Below are the code and all the weights of a small trained network. Each question names an input and a target symbol and asks about switching units off, where a switched-off unit gives its printed mean instead of its output.

import numpy as np


def w(rows, s, z=0):
    codes = np.array(rows[::2]) - 128.0
    scale = np.full(codes.shape[1], s)
    scale[-1] = z or s
    return codes * scale


def norm(h):
    return h / np.sqrt((h * h).mean(-1, keepdims=True) + 1e-5)


def f(y):
    return np.maximum(y, 0)


def softmax(a):
    e = np.exp(a - a.max(-1, keepdims=True))
    return e / e.sum(-1, keepdims=True)


def log_softmax(a):
    a = a - a.max(-1, keepdims=True)
    return a - np.log(np.exp(a).sum(-1, keepdims=True))


def net(x, mask):
    ids = ['βγμπσψ'.index(c) for c in x.split()]
    T = len(ids)
    res = E[ids] + P[:T]
    u = 0
    for l in range(3):
        r = norm(res)
        for j in range(3):
            rows = slice(2 * j, 2 * j + 2)
            q, k, v = (r @ M[l][rows].T for M in (Q, K, V))
            z = softmax(np.where(np.tri(T) > 0, q @ k.T / 2**0.5, -1e9)) @ v
            o = O[l][rows]
            res = res + np.where(mask[u + j], z, o[:, -1]) @ o[:, :-1]
        u += 3
        y = f(norm(res) @ A[l][:, :-1].T + A[l][:, -1])
        res = res + np.where(mask[u : u + 4], y, B[l][:, -1]) @ B[l][:, :-1]
        u += 4
    return log_softmax(norm(res)[-1] @ U[:, :-1].T + U[:, -1])


Q, K, V, O, A, B = {}, {}, {}, {}, {}, {}
E = w([
[106,6,189],'β',
[84,133,192],'γ',
[146,113,171],'μ',
[148,82,107],'π',
[149,136,67],'σ',
[122,156,70],'ψ',
],0.019)
P = w([
[98,220,18],'0',
[72,58,4],'1',
[63,74,92],'2',
[93,76,100],'3',
[71,97,174],'4',
[121,105,180],'5',
[88,203,244],'6',
[23,101,252],'7',
],0.0035)
Q[0] = w([
[128,54,139],'0.h1',
[129,88,107],'0.h1',
[73,117,128],'0.h2',
[131,113,136],'0.h2',
[137,199,154],'0.h3',
[125,76,249],'0.h3',
],0.022)
K[0] = w([
[187,158,156],'0.h1',
[170,136,112],'0.h1',
[160,110,168],'0.h2',
[146,130,139],'0.h2',
[111,228,96],'0.h3',
[160,73,252],'0.h3',
],0.02)
V[0] = w([
[254,56,218],'0.h1',
[52,169,72],'0.h1',
[131,127,181],'0.h2',
[142,135,182],'0.h2',
[141,250,130],'0.h3',
[212,82,205],'0.h3',
],0.007)
O[0] = w([
[135,253,210,135],'0.h1',
[121,53,77,127],'0.h1',
[181,161,103,95],'0.h2',
[189,156,107,86],'0.h2',
[113,208,153,3],'0.h3',
[239,102,126,151],'0.h3',
],0.006,0.0036)
A[0] = w([
[126,179,127,4],'0.n1',
[124,164,164,66],'0.n2',
[92,254,104,48],'0.n3',
[203,157,156,74],'0.n4',
],0.01,0.0018)
B[0] = w([
[104,149,111,139],'0.n1',
[129,84,91,171],'0.n2',
[2,115,3,231],'0.n3',
[113,56,201,250],'0.n4',
],0.0085,0.0022)
Q[1] = w([
[25,171,127],'1.h1',
[153,82,127],'1.h1',
[209,164,120],'1.h2',
[186,158,150],'1.h2',
[255,250,51],'1.h3',
[114,184,178],'1.h3',
],0.014)
K[1] = w([
[176,16,71],'1.h1',
[144,196,152],'1.h1',
[61,70,110],'1.h2',
[82,76,72],'1.h2',
[14,5,121],'1.h3',
[154,114,63],'1.h3',
],0.013)
V[1] = w([
[180,178,70],'1.h1',
[64,244,195],'1.h1',
[158,123,169],'1.h2',
[206,10,104],'1.h2',
[242,75,9],'1.h3',
[140,247,50],'1.h3',
],0.016)
O[1] = w([
[105,127,40,70],'1.h1',
[33,88,164,12],'1.h1',
[113,111,171,110],'1.h2',
[201,208,160,255],'1.h2',
[253,167,82,152],'1.h3',
[156,48,42,9],'1.h3',
],0.016,0.0098)
A[1] = w([
[123,97,81,107],'1.n1',
[47,255,15,250],'1.n2',
[107,107,124,110],'1.n3',
[148,48,218,185],'1.n4',
],0.014,0.0022)
B[1] = w([
[123,109,159,149],'1.n1',
[165,65,255,253],'1.n2',
[106,122,110,144],'1.n3',
[179,163,74,254],'1.n4',
],0.021,0.0046)
Q[2] = w([
[206,117,110],'2.h1',
[147,56,46],'2.h1',
[98,202,249],'2.h2',
[140,180,145],'2.h2',
[93,130,162],'2.h3',
[129,154,214],'2.h3',
],0.016)
K[2] = w([
[219,109,52],'2.h1',
[57,79,7],'2.h1',
[99,66,32],'2.h2',
[65,140,130],'2.h2',
[97,98,110],'2.h3',
[24,182,113],'2.h3',
],0.015)
V[2] = w([
[156,132,110],'2.h1',
[93,217,127],'2.h1',
[179,176,250],'2.h2',
[88,187,42],'2.h2',
[158,49,99],'2.h3',
[65,122,90],'2.h3',
],0.021)
O[2] = w([
[123,125,91,163],'2.h1',
[197,35,160,149],'2.h1',
[3,189,60,247],'2.h2',
[117,196,224,51],'2.h2',
[45,142,207,80],'2.h3',
[181,121,179,2],'2.h3',
],0.016,0.0082)
A[2] = w([
[61,121,237,194],'2.n1',
[37,98,18,6],'2.n2',
[97,254,87,133],'2.n3',
[240,69,73,199],'2.n4',
],0.014,0.0021)
B[2] = w([
[170,26,136,162],'2.n1',
[23,172,44,161],'2.n2',
[90,104,253,249],'2.n3',
[125,30,36,186],'2.n4',
],0.017,0.013)
U = w([
[255,197,98,168],'β',
[76,103,56,196],'γ',
[162,191,192,98],'μ',
[207,104,165,2],'π',
[183,83,25,143],'σ',
[104,11,161,128],'ψ',
],0.0094,0.0028)

Each question gives the input, a string of symbols that net reads in full, and the target symbol t.
The units are the heads (2 rows each of Q, K, V and O) and the neurons (one row each of A and B). Each row of codes is followed by its name. A weight is (code - 128) times the scale printed after its matrix; where a second scale follows, it is the last column's (O, A, B and U).
mask holds one flag per unit, layer by layer, with each layer's heads first. A switched-off unit (its flag False) gives its mean, the last column of its rows in O or B, instead of its output. The means were averaged over made-up inputs and are rounded, as every weight is.
A unit's drop is (log p(t) with every unit on - log p(t) with that unit switched off) / (log p(t) with every unit on - log p(t) with every unit switched off).
The circuit of an input: a set's keep is (log p(t) with only the set's units on - log p(t) with every unit switched off) / (log p(t) with every unit on - log p(t) with every unit switched off). Starting from the 12 units with the biggest drops (on a tie, the unit counted first), units are removed one at a time, each time the one whose removal leaves the highest keep (on an exact tie, the one counted first), for as long as the keep stays at least 0.8.
units of the circuit, in order: the units of the circuit, biggest drop first
k most important neurons of layer l: the k neurons of layer l with the biggest drops, biggest first
heads that matter: for each layer, one digit per head in row order, 1 if its drop is at least 0.15 and else 0, layers parted by /
input μ ψ π π μ β μ, target ψ: units of the circuit, in order : (0.h1; 1.h3)
input ψ π β ψ μ ψ π σ, target σ: 3 most important neurons of layer 1 : (1.n2; 1.n4; 1.n1)
input ψ π ψ π μ γ π, target σ: units of the circuit, in order : (2.h3)
input π μ β π β, target μ: heads that matter : 101 / 001 / 010
input β β σ β ψ π, target γ: heads that matter : 000 / 000 / 010
input μ ψ σ μ γ μ, target ψ: heads that matter : 100 / 111 / 000
input σ μ σ ψ β γ ψ γ, target β: units of the circuit, in order : (0.h3; 2.h3)
input β π μ π σ γ ψ μ, target γ: heads that matter : 000 / 000 / 010
input μ ψ π π μ μ ψ σ, target ψ: heads that matter : 100 / 000 / 000
input γ ψ σ γ π β, target β: units of the circuit, in order : (0.h1; 1.h2; 2.n3)
input ψ π β μ ψ σ ψ, target σ: heads that matter : 100 / 101 / 000
input π ψ π γ, target β: heads that matter : 100 / 101 / 000
input π ψ π β ψ ψ ψ π, target γ: heads that matter : 001 / 000 / 000
input σ σ γ, target σ: units of the circuit, in order : (1.h3)
input μ β π, target ψ: heads that matter : 100 / 101 / 000
input π ψ ψ, target γ: heads that matter : 011 / 000 / 011
input π σ σ, target σ: heads that matter : 001 / 001 / 000
input μ σ μ, target σ: 2 most important neurons of layer 1 : (1.n2; 1.n4)
input ψ μ π ψ ψ ψ π γ, target σ: 2 most important neurons of layer 2 : (2.n4; 2.n3)
input β σ σ, target γ: units of the circuit, in order : (2.h2)
input ψ ψ ψ π σ ψ β, target γ: 2 most important neurons of layer 1 : (1.n2; 1.n4)
